Below are the code and all the weights of a small trained network. Each question names an input and a class and asks about switching units off, where a switched-off unit gives its printed mean instead of its output.

import numpy as np


def w(rows, s, z=0):
    codes = np.array(rows[::2]) - 128.0
    scale = np.full(codes.shape[1], s)
    scale[-1] = z or s
    return codes * scale


def f(y):
    return y / 2 * (1 + np.tanh(0.7978845608 * (y + 0.044715 * y**3)))


def log_softmax(a):
    a = a - a.max(-1, keepdims=True)
    return a - np.log(np.exp(a).sum(-1, keepdims=True))


def net(x, mask):
    res = np.array(x, float).reshape(1, 7) / 4 @ E
    y = f(res @ A[0][:, :-1].T + A[0][:, -1])
    res = res + np.where(mask, y, B[0][:, -1]) @ B[0][:, :-1]
    return log_softmax(res[-1] @ U[:, :-1].T + U[:, -1])


A, B = {}, {}
E = w([
[125,131,119,122],'x0',
[200,251,103,178],'x1',
[191,66,10,191],'x2',
[129,127,132,129],'x3',
[126,128,126,127],'x4',
[127,129,125,125],'x5',
[254,100,137,25],'x6',
],0.0099)
A[0] = w([
[64,133,90,182,109],'N1',
[170,60,68,200,62],'N2',
[179,85,164,81,78],'N3',
[104,169,222,97,26],'N4',
[67,139,133,175,76],'N5',
[108,74,150,121,129],'N6',
[157,98,135,108,102],'N7',
[63,127,154,157,115],'N8',
[106,123,135,160,34],'N9',
[151,145,139,65,93],'N10',
[95,152,117,157,115],'N11',
[167,132,124,126,143],'N12',
[151,98,50,169,1],'N13',
[109,61,133,122,152],'N14',
[185,182,118,178,169],'N15',
[97,173,205,89,17],'N16',
[101,165,168,98,49],'N17',
[189,120,87,63,51],'N18',
[112,78,174,123,136],'N19',
[158,91,99,169,25],'N20',
[133,123,140,140,163],'N21',
[109,74,131,125,171],'N22',
[2,132,129,190,88],'N23',
[166,209,157,154,151],'N24',
[94,135,129,163,121],'N25',
[80,52,136,88,133],'N26',
[134,83,144,140,143],'N27',
[166,123,141,83,103],'N28',
[154,120,136,107,77],'N29',
[165,182,127,154,198],'N30',
],0.016,0.0028)
B[0] = w([
[175,170,195,166,207],'N1',
[74,46,81,146,216],'N2',
[196,167,144,173,192],'N3',
[66,11,80,149,201],'N4',
[184,138,163,138,195],'N5',
[162,254,113,69,169],'N6',
[162,160,119,202,159],'N7',
[146,123,140,140,190],'N8',
[173,133,133,141,146],'N9',
[166,104,171,177,167],'N10',
[145,137,135,156,170],'N11',
[115,121,154,126,150],'N12',
[108,47,102,127,194],'N13',
[96,181,134,87,177],'N14',
[70,221,94,87,196],'N15',
[75,7,88,131,196],'N16',
[111,18,85,126,170],'N17',
[194,114,185,140,193],'N18',
[94,189,85,107,171],'N19',
[55,35,91,152,168],'N20',
[142,130,122,126,132],'N21',
[100,196,79,74,169],'N22',
[189,131,168,147,252],'N23',
[81,224,63,83,192],'N24',
[179,136,145,154,169],'N25',
[108,239,109,56,202],'N26',
[88,141,103,79,149],'N27',
[208,127,178,179,170],'N28',
[167,133,160,236,146],'N29',
[84,217,123,68,180],'N30',
],0.008,0.016)
U = w([
[50,246,84,17,106],'0',
[41,60,85,114,251],'1',
[146,175,200,176,21],'2',
],0.012,0.0031)

Each question gives the input, the list of numbers given to net, and the class t.
The units are the neurons (one row each of A and B). Each row of codes is followed by its name. A weight is (code - 128) times the scale printed after its matrix; where a second scale follows, it is the last column's (A, B and U).
mask holds one flag per neuron, in row order. A switched-off neuron (its flag False) gives its mean, the last column of its row in B, instead of its output. The means were averaged over made-up inputs and are rounded, as every weight is.
A unit's drop is (log p(t) with every unit on - log p(t) with that unit switched off) / (log p(t) with every unit on - log p(t) with every unit switched off).
top k neurons: the k neurons with the biggest drops, biggest first
drop of u: that unit's drop, to one decimal
input [-8,6,-7,-8,3,-4,2], class 1: top 2 neurons	N4, N16
input [-7,-4,-2,0,7,6,-5], class 2: top 3 neurons	N23, N24, N15
input [-5,6,-7,0,-1,-2,1], class 1: top neuron	N4
input [-2,5,5,2,6,3,-1], class 0: top 3 neurons	N15, N30, N4
input [3,0,1,-1,1,4,-2], class 2: top 4 neurons	N4, N16, N24, N26
input [2,-7,-5,0,8,7,-7], class 0: top 2 neurons	N26, N19
input [0,2,-8,-8,-3,-7,8], class 1: top 3 neurons	N4, N16, N17
input [1,-4,-4,-6,7,5,-5], class 2: top 2 neurons	N23, N24
input [-1,-3,2,-6,4,0,-4], class 2: drop of N24	0.3
input [-7,-2,-3,0,-8,-4,-1], class 1: drop of N24	0.2
input [-7,4,3,0,-5,-8,3], class 0: drop of N4	0.1
input [0,3,-8,8,2,0,-7], class 1: drop of N16	0.6
